Here is a tiny trained network, its code and every weight. The questions are about switching its units off for an input and a class, where a switched-off unit gives its printed mean instead of its output.

import numpy as np


def w(rows, s, z=0):
    codes = np.array(rows[::2]) - 128.0
    scale = np.full(codes.shape[1], s)
    scale[-1] = z or s
    return codes * scale


def norm(h):
    return h / np.sqrt((h * h).mean(-1, keepdims=True) + 1e-5)


def f(y):
    return y / 2 * (1 + np.tanh(0.7978845608 * (y + 0.044715 * y**3)))


def log_softmax(a):
    a = a - a.max(-1, keepdims=True)
    return a - np.log(np.exp(a).sum(-1, keepdims=True))


def net(x, mask):
    res = np.array(x, float).reshape(1, 4) / 4 @ E
    u = 0
    for l in range(2):
        y = f(norm(res) @ A[l][:, :-1].T + A[l][:, -1])
        res = res + np.where(mask[u : u + 15], y, B[l][:, -1]) @ B[l][:, :-1]
        u += 15
    return log_softmax(norm(res)[-1] @ U[:, :-1].T + U[:, -1])


A, B = {}, {}
E = w([
[6,201,26],'x0',
[245,243,66],'x1',
[126,128,131],'x2',
[92,223,238],'x3',
],0.0027)
A[0] = w([
[157,155,158,233],'L0N1',
[113,126,129,89],'L0N2',
[142,31,42,78],'L0N3',
[115,40,54,64],'L0N4',
[106,106,164,137],'L0N5',
[203,132,133,225],'L0N6',
[66,177,240,122],'L0N7',
[179,151,124,88],'L0N8',
[84,112,128,108],'L0N9',
[175,37,225,86],'L0N10',
[88,189,200,129],'L0N11',
[106,113,129,82],'L0N12',
[2,93,111,255],'L0N13',
[50,7,222,41],'L0N14',
[125,30,207,232],'L0N15',
],0.0093,0.0024)
B[0] = w([
[94,83,109,171],'L0N1',
[131,137,143,122],'L0N2',
[60,54,251,191],'L0N3',
[150,108,211,179],'L0N4',
[176,132,145,144],'L0N5',
[78,93,76,187],'L0N6',
[110,67,214,200],'L0N7',
[113,128,85,141],'L0N8',
[141,165,137,141],'L0N9',
[126,37,55,203],'L0N10',
[96,67,178,175],'L0N11',
[149,149,140,124],'L0N12',
[150,245,159,255],'L0N13',
[230,243,146,234],'L0N14',
[217,85,86,226],'L0N15',
],0.022,0.0052)
A[1] = w([
[33,72,102,133],'L1N1',
[172,99,154,137],'L1N2',
[78,245,136,91],'L1N3',
[191,41,254,121],'L1N4',
[172,104,115,104],'L1N5',
[170,101,129,130],'L1N6',
[88,243,147,151],'L1N7',
[169,103,136,131],'L1N8',
[104,166,144,105],'L1N9',
[21,156,47,129],'L1N10',
[165,99,135,93],'L1N11',
[106,181,125,147],'L1N12',
[87,195,210,254],'L1N13',
[49,123,107,126],'L1N14',
[27,190,166,137],'L1N15',
],0.009,0.0024)
B[1] = w([
[200,195,156,212],'L1N1',
[81,144,124,157],'L1N2',
[149,74,49,176],'L1N3',
[3,142,205,253],'L1N4',
[111,155,99,136],'L1N5',
[95,150,105,144],'L1N6',
[148,68,44,194],'L1N7',
[95,146,110,145],'L1N8',
[137,90,113,134],'L1N9',
[187,168,208,186],'L1N10',
[95,142,112,135],'L1N11',
[143,95,132,141],'L1N12',
[135,34,102,240],'L1N13',
[185,149,167,160],'L1N14',
[170,66,75,184],'L1N15',
],0.02,0.005)
U = w([
[254,233,198,172],'0',
[27,55,245,183],'1',
[170,88,153,253],'2',
[169,26,34,143],'3',
[99,165,123,74],'4',
[31,227,62,8],'5',
[42,229,101,19],'6',
[20,229,61,3],'7',
],0.0091,0.0067)

Each question gives the input, the list of numbers given to net, and the class t.
The units are the neurons (one row each of A and B). Each row of codes is followed by its name. A weight is (code - 128) times the scale printed after its matrix; where a second scale follows, it is the last column's (A, B and U).
mask holds one flag per neuron, layer by layer. A switched-off neuron (its flag False) gives its mean, the last column of its row in B, instead of its output. The means were averaged over made-up inputs and are rounded, as every weight is.
A unit's drop is (log p(t) with every unit on - log p(t) with that unit switched off) / (log p(t) with every unit on - log p(t) with every unit switched off).
The circuit of an input: a set's keep is (log p(t) with only the set's units on - log p(t) with every unit switched off) / (log p(t) with every unit on - log p(t) with every unit switched off). Starting from the 12 units with the biggest drops (on a tie, the unit counted first), units are removed one at a time, each time the one whose removal leaves the highest keep (on an exact tie, the one counted first), for as long as the keep stays at least 0.8.
units of the circuit, in order: the units of the circuit, biggest drop first
most important unit: the unit with the biggest drop
k most important neurons: the k neurons with the biggest drops, biggest first
k most important neurons of layer l: the k neurons of layer l with the biggest drops, biggest first
drop when u is switched off: that unit's drop, to one decimal
input [5,3,0,-5], class 1: units of the circuit, in order => L1N4
input [8,7,-5,1], class 3: units of the circuit, in order => L0N15, L1N7
input [6,-3,5,-8], class 1: 2 most important neurons => L0N3, L0N4
input [-6,4,-2,4], class 3: 4 most important neurons => L0N13, L1N4, L0N3, L0N10
input [3,-7,-6,5], class 0: 3 most important neurons of layer 0 => L0N14, L0N13, L0N3
input [-4,-6,-4,-4], class 0: 2 most important neurons of layer 0 => L0N14, L0N15
input [-8,6,2,-5], class 3: 3 most important neurons => L0N13, L1N4, L0N10
input [3,-8,2,-5], class 0: 2 most important neurons => L0N14, L0N13
input [6,-6,-4,-5], class 0: 3 most important neurons => L0N13, L0N6, L0N4
input [-6,-4,-1,2], class 3: 4 most important neurons => L0N10, L0N13, L1N1, L1N10
input [-5,-1,6,6], class 1: 2 most important neurons => L0N7, L1N4
input [8,5,1,-6], class 3: 2 most important neurons => L0N10, L0N15
input [-7,-3,0,-4], class 3: 3 most important neurons of layer 0 => L0N10, L0N15, L0N7
input [-4,2,-4,5], class 1: most important unit => L0N7
input [4,-1,-3,3], class 3: 3 most important neurons of layer 0 => L0N13, L0N3, L0N4
input [8,4,0,-8], class 1: 3 most important neurons => L0N3, L0N4, L0N14
input [-8,0,7,-5], class 3: 2 most important neurons of layer 0 => L0N10, L0N7
input [-5,4,3,-3], class 3: 2 most important neurons => L1N4, L0N13
input [7,-6,-4,4], class 3: 3 most important neurons of layer 1 => L1N7, L1N13, L1N3
input [7,-2,0,-1], class 3: most important unit => L0N14
input [5,3,-5,-7], class 1: drop when L0N3 is switched off => 0.7
input [0,2,-2,6], class 1: drop when L1N8 is switched off => 0.0
input [4,2,3,-8], class 1: drop when L0N3 is switched off => 0.1
input [-6,3,-1,-6], class 1: drop when L0N3 is switched off => 1.4
